Each row has a class, written after it.
[ 62 -25 -19  52  41  -8 -30   0  -4  43  47  17  26 -18 -26  -7  63 -40
  41 -14  12  13 -12 -17  13 -17 -25 -15 -32  47  -5 -57 -25  -1] : P
[  1  10  27  61 -25 -45 -45 -30 -45  40 -10  51 -29  23  -9 -19  44 -25
  26 -36 -40   6 -47  38  10  -9 -15  50  -2  50   6   4 -89  55] : Y
[ -7 -54  21   9  29 -26 -13 -50 -51  17  19  12  -6  16   6   1   1 -60
  40  11  27 -10  13 -25  23  24  48 -24 -26   4  -9  -7 -48  20] : W
[ 49 -22 -28  95  70  -3 -39  -1  -3  55  55  -3   7  -8 -32   3  46 -17
  11  14   0   9  -2 -22   1 -32  -5 -19 -26  25 -33 -57 -27  -3] : P
[-11  81  33   2   3 -25 -56 -60 -49  -6 -11   2 -36   5 -14   1  54 -34
  20 -30 -35 -37 -30   1  41  -9  18  14  -9  38 -22  43 -56  47] : B
[ 81  -7 -29  58  32 -14 -36  -3 -16  38  13   1  12  -1 -42  10  56 -70
  28 -34  -6  21 -21  24  20 -14 -20  -7 -28  28 -35 -25 -34  22] : C
[ 51 -26 -22 109  91 -25 -47  -7 -18  49  42 -24   6  -3 -40  22  22 -49
  16 -18 -13   9 -23   7  -8 -49  -3 -24 -28  21 -40 -76 -32  23] : Y
[ 74  16 -19  -2 -30  -7   4  68 -31  21 -27  11  44  -2  35  -2  43 -36
  57 -49  13  41  15  79  34 -26 -16  -4  -9  -7  -2  16 -31 -12] : C
[ 24 -63  18  34  -2 -31  15  11 -41  12  12  40   8  26  26  -1  13 -35
  67 -32  35   9  12  47   3  15  24 -14 -19  -8   4  -5 -37   6] : T
[ -8  69  31  -7   1 -26 -65 -69 -47 -18 -21  10 -34  12 -11 -16  51 -28
   6 -23 -13 -37 -47  -2  39   2  25  42   6  48  11  14 -63  61] : W
[ 11 -50  20  35  32 -27  -1 -14 -31  40  14  22 -19  29   7  -6   5 -41
  76  -5  34  -3  15   8  26  10  34 -14 -34   7 -20 -10 -51   4] : V
[ 47  18 -16  -1   6 -28 -20  18 -39  29 -20  -1   2 -43  19  11  12 -49
  21 -35   6  38  13  64  15 -34   9 -19 -20  15  -6  14 -23  -2] : D
[  3 -69  25  19 -20 -53  41   4 -32   1  17  43  -2  24   6  -8  13 -25
  38 -19  10  19  -2  11  -1  36   5  -4   0 -21 -10  16 -23  10] : T
[ 55   1 -12  42  78 -19 -28   8 -21  11  24  -1  17   4  -9  13  48 -30
  46 -24  18  28 -11  26  -3 -25   1 -12 -29  37  -1 -29 -15  22] : M
[ 76  -9 -19  28  15 -38 -10  20 -38  38 -20 -12  23  -9   5  -7   0 -29
  34 -51  28  13   9  49  28 -48  16 -46  -5  -6  -9   3 -10 -31] : E
[ 63   6 -27  58  44 -18 -50  -9 -10  32  28 -15  -5   4 -37   2  52 -40
   9 -27  -5  16 -26  28   9 -23  -7  -8 -13  27 -20 -56 -17  29] : T
[ 87  10 -47  22  11 -24  -3  39  15  29 -41  18  -8 -33  11  18   9 -28
  67 -47  14  30  34  76   0 -69   4 -23 -16 -22  27 -52  -3  -4] : V
[ 14  23  13  24 -18 -25 -59 -35 -34  26 -12  44 -32  17  -3 -31  61 -19
  29 -36 -29  13 -39  44  27   0  -5  46  -6  52  14  31 -86  45] : U
[ 64  -1 -11   6  21 -35   1  28 -36  37 -33  -8  27  11  26  12  -1 -35
  49 -36  41  31  26  42  21 -36   8 -55   5   9   1   1  -7 -30] : M
[  7  20  13  27 -13 -40 -68 -44 -46  26 -16  36 -28  30  -4 -23  56 -19
  19 -24 -31  -5 -41   3  32  -7   4  35   2  49  17  -9 -79  59] : W
[ 65  16 -30  -2  35 -13  -1  32 -18   5 -42   6   3 -26  26  32  14 -27
  37 -43  29  48  42  83  -7 -44  10 -36   2 -18  39 -36  15   4] : M
[ 58   6 -36  87  56  -9 -35  -4 -11  35  22  -4  -1   1 -40  -1  54 -52
  17 -16  -9  31  -6  12  13 -25  -3  -7 -25   6 -15 -35 -31  17] : J
[ -2 -48  25  39  36 -26  15 -35 -52  26  16  17   2  14  18  -5  12 -49
  49   7  32   5  14 -13  26  16  37 -16 -29  -4 -10   4 -58   0] : J
[ 83  20 -32 -15 -11 -11   1   7  -8  13 -52  12   7 -62  21  33  15 -55
  36 -47  13  38  26  82  -3 -52  -5 -27 -14 -15  25 -33  -9  12] : C
[ 19  38  -1  72 -16 -31 -45 -27 -27  23 -16  17  -7  32   7  -3  55 -13
  32 -27  -2   1 -39  41  22 -24   9  52   7  39   1 -30 -84  30] : J
[ 21 -77  18  11  10 -31  23  -4 -44  -6   9  43  10  14  21  -3   8 -35
  61 -21  57   5  20   8  14  33  40 -25  -6 -28   7 -17 -34   2] : W
[ -9  60  31  -8  17 -31 -68 -58 -51  -3 -17  10 -38 -14  -9  -1  52 -40
   1 -38 -12 -14 -59  25  27 -12   8  48 -10  75  -3  25 -66  49] : D
[ 15 -51  12  17   1 -62  41   5 -49   5  18  23  21 -17  15 -20   2 -21
  30 -28   4 -11 -28  -4  11  10  11   3 -11  -1 -16  -3 -26  -6] : T
[ 38  32  11  46 -49 -25 -43 -18 -36  21 -28  27  -2  31   8 -10  74 -12
  47 -38   1  -2 -47  39  44  -5  -9  61  11  52  -5 -11 -82  33] : C
[ 62 -12 -23  63  57   0 -39   2  -5  22  29   0  -5   4 -51 -10  56 -38
  22 -23   2  34 -12  26  19  -4 -10  -4 -15  15 -25 -13 -22  11] : U
[ 20 -67  10  40  10 -32  34 -11 -40  17   6  42  16   7  27   8   0 -46
  66 -17  43  20  23  39   1  14  28 -20 -27 -11   4  -7 -47   0] : J
[ 71 -27 -24  38  65  -6 -35  -3   0  13  32  -2  22  -5 -40   2  58 -59
  54 -33  16  27 -18  10  22 -15 -15 -14 -32  34 -10 -42 -20   4] : U
[ 59 -16  -8  24  -1 -23  -3  15 -21  47  -9   3   7 -17  29   4   4 -17
  29 -20  44  17  34  43   5 -40   9 -51  -1   5  -1  -7 -22 -28] : P
[ 10 -78  29  25 -28 -39  43  -5 -24  18  28  70  -5   7  16  -8  19  -9
  37  -4  31  21  25   2  -9  46   5 -23   0 -15  -4  30 -33   1] : P
[ 31 -57  20  -5  -1 -55  43 -10 -61  17   5  37  32 -22  22  -4   4 -42
  37 -39  16 -15 -34   6  18  25   5  -1 -19  15 -34   8 -52   5] : C
[ 16 -77  36  38  10 -34  28 -10 -47   8  17  49  -1 -14  20  -1  -3 -46
  65 -35  54  23  15  51 -14  20  27 -27 -17 -18   1 -16 -46  14] : Y
[ -4 -45  29  43  36 -15  -3 -22 -30  31  13  32 -32  31   0  -8   4 -54
  78  -3  31  -9  23   5  22  21  41 -13 -43   0 -13   1 -53   9] : V
[ 67 -39 -20  73  59 -23 -33   4  -4  28  43  -1  41  -7 -44   7  42 -59
  62 -40   6  22 -34  -9   3 -38 -29 -22 -32  40 -14 -76 -20   9] : Y
[ 33  30  -8  15 -37 -44 -75 -50 -34  10 -12  -6 -11  42  -1 -23  65 -18
  37 -26  -5 -24 -46 -20  59  -6  21  56   6  66  21   6 -68  39] : W
[ 24 -59  16  11  25 -69  43 -20 -60  13  27  19  23 -50  14 -21 -17 -19
   8 -39  16 -20 -30 -10   6  20  29 -29 -15  -8 -29 -12 -24  -6] : E
[  9  33   9  54 -24 -44 -40 -47 -37  38 -19  37 -26  14  10 -18  61 -24
  25 -18 -36   9 -37  23  22 -14  -5  53 -11  55  22  -8 -90  53] : J
[  0 -46  20  -8   5 -40  28 -12 -43  -1  24  35  18 -58   6 -23   2 -25
  26 -25  39  10 -33 -13   3  22  16   4 -19  18 -20   5 -35 -20] : D
[ 85 -18 -27  42  51 -25  -1   1   1   0  36   5   0 -23 -15   4  33 -24
  43 -33  13  25  -9  30 -12 -48  -1   3 -24  13   6 -39 -13  18] : X
[ 23  20   3  37 -17 -52 -67 -67 -44  23  -1 -15 -25   8  -9 -10  39 -36
  19 -43  -8 -16 -54   7  36 -11  17  34   4  60  -1  -9 -69  49] : Y
[ 20  21   4  43 -22 -58 -61 -61 -41  22   0  -8 -19  10 -10  -9  42 -37
  23 -41 -21 -17 -55   2  34 -13  11  38   3  57  -3  -7 -72  50] : Y
[ 67 -21 -27  41  47 -17 -25  11 -10  23  35  -7  29  -3 -34  10  63 -53
  66 -35  -1  12  -7 -20  27 -27 -21 -32 -33  25 -27 -50  -6  -8] : B
[ 68 -10 -29  22   1 -29  14  23 -22  28 -20  10 -18  -9  15  13  -2 -34
  25 -32 -16  35  40  65   7 -45   5 -15  -1 -23  13  -4 -13   7] : X
[ -4  62  22  26   8 -33 -54 -50 -26   8 -17   5 -45  18 -18 -17  41 -31
  43 -25 -17 -36 -41  -2  42 -16  21  41 -16  46  -7  11 -65  43] : V
[  0  36   8  27 -19 -30 -57 -34 -45  36  -9  29 -33  14  -1  -9  61 -25
  33 -32 -47  -2 -22  16  32 -17   1  19 -12  34  -9   5 -74  40] : B
[ 11 -56  25   4   9 -20  23   2 -51   9  14  35   3   2  26   0  13 -45
  82 -27  45   9  39  29  16  14  33 -40 -30 -22 -14  16 -36 -16] : B
[ 69 -25 -38  43  49 -11 -44  14   0  32  32 -24  26 -17 -36  -2  62 -58
  43 -24  13  35 -30 -24  26 -28 -30   5 -36  68  -9 -62  -9 -16] : D
[ 69 -11 -32  55  62  -9 -31 -16  -7  31  35 -18 -25   2 -45   3  36 -55
  11 -25   4  26  -6  26   8 -31  -3   1 -15  21 -19 -53 -20  20] : X
[ 58  -4 -18  16   2 -26 -19  33 -25  29 -26  -4  18 -16  10  -2   6 -36
  48 -42  41  32   3  47  18 -55   2 -17 -13  29  -2  21 -22 -43] : D
[ 48  30   0  40 -36 -25 -29 -17 -19  13 -12  19 -35  40   4 -13  56   2
  31 -31   1   5 -20  46  33 -13   2  67  28  36  14 -10 -59  30] : X
[ 66 -20 -33  85  87 -11 -47  -5  -2  25  36 -22   9  13 -48  22  40 -44
  26 -18  -8  13 -13   6  16 -23  -1 -28 -22  15 -43 -40 -17  12] : U
[ 80  16 -35 -10  12 -20 -17  15 -14   0 -41   8   5 -43  14  16  13 -37
  28 -46  14  26  32  59   5 -50  15 -43   0 -27  38 -37   5  15] : W
[ 64 -34 -28  43  68  -2 -42   2   3  17  40  -7  35   3 -45   1  52 -54
  54 -34  13  27 -28   6  17 -21 -24 -20 -30  41 -20 -53 -19   0] : U
[ 28  33  10  49  -5 -33 -47 -23 -50  18  -6  16 -18  19  -1 -16  58  -7
  15 -46  -1 -13 -37  52  36  -1  21  44   8  28  -5 -13 -63  33] : E
[ 58 -20 -27  43  -9 -46   5  40 -13  46 -27  24  -6  13   8   4   8 -17
  67 -28 -24  27  23  48  21 -36  -6 -18 -16  -7   1  -3 -17   5] : V
[ 51 -30 -27 114  87 -26 -46  -3 -12  49  50 -21   4   2 -47  18  33 -52
  17 -17 -15  13 -27  -6  -4 -39  -5 -11 -26  14 -43 -77 -35  20] : Y
[  4 -61  40   3   2 -13  27 -16 -42   7  27  61  -2 -19  30  -2  18 -36
  55  -8  62  19  38  37  -5  35  29 -33 -21 -12   5   9 -39   4] : P
[ 69   5 -17   9  -8 -28   0  34 -28  32 -28  -2  20  -8  24   2  13 -20
  64 -44  21  14  34  28  32 -55   6 -60  -2 -16 -10  12 -11 -44] : B
[ 24 -54  13 -17  14 -58  33  -7 -51 -12  18  41  28 -26  18 -20  13 -13
  33 -30  17  -8 -28 -21  17  20  18  -7  -6  -4  -1 -12 -30  13] : W
[ -4 -54  26   8   2 -38  28  -6 -42   8  16  44 -12  12   3   4  17 -41
  51 -23   5  12  23  -4   9  29  15 -37 -16 -33 -28  32 -31   0] : B
[ 11 -70  19  35 -18 -59  36  -1 -31  13  12  42  -4  16  13   0   6 -26
  36 -22   7  16   1  11  -7  26   9 -18   0 -26 -10  -9 -26  11] : T
[ 59  14 -27  31  65  -4 -63  -5 -13  28  31  -7  -6 -27 -54  -3  63 -66
  14 -29  13  40 -26  14  18 -22  -7   2 -34  43 -24 -11 -24   7] : D
[ -7  77  35  11  13 -30 -62 -62 -54   0 -10  -4 -38   5 -11  -7  55 -29
  19 -33 -33 -41 -36  -6  42 -16  18  10 -11  45 -23  40 -60  46] : B
[ 12  48   9  32 -14 -22 -67 -20 -36  13 -13  10 -19  14  -4  -3  64 -19
  28 -30  11   6 -46  46  33 -17   9  69   2  68 -10   4 -71  21] : D
[ 64 -13 -27  36   7 -33 -11  26 -43  37 -21  19   3 -12   5  -7  11 -25
  27 -49 -10  24  21  65  20 -32  17 -23 -14 -20  12  18 -17   0] : E
[ 63  25 -17  12 -13 -17  -4  70 -25  20 -15   3  31   9  36  -4  32 -13
  44 -36  -4  28  17  75  22 -39  -5 -10  -5  -8  10  15 -11  -7] : T
[ 62  -9 -13  10  -4 -38  -6  29 -29  23 -32   2  23   0  24  -5   0 -26
  42 -37  27  15  14  29  20 -44  11 -43   5  -8   9 -12 -20 -19] : W
[ 12 -76  16  52  -6 -49  53   4 -25  15   7  46   3  35  16  -7  17 -22
  51  -5  19  27  15  -9   4  26   7  -3  -6 -27   1  22 -41  -8] : J
[-12 -51  34  22  30  -6   0 -35 -44   3  28  13  -8  13   8 -10   1 -48
  48   0  37   4  17   4  23  44  46 -27 -26  -6 -23  37 -48   3] : U
[ 77  18 -32  -7  22 -13 -17  22 -10  -2 -41  10   6 -29  14  24  16 -29
  33 -37  19  25  33  65   3 -57  15 -33   2 -27  38 -35   4  10] : W
[ 73 -26 -36  46  57 -19 -29  13  20  33  24   1  17  11 -44   6  48 -56
  83 -37  16   9 -23  -3  20 -35 -22   0 -40  42  -9 -83 -15   0] : V
[ 63  -1 -27  53  55   6 -51  -4   2  13  28  -7  -7   7 -45   2  57 -51
  28 -32  16  32 -10  44  12  -8   0  -5 -17  15 -21 -24 -26  16] : U
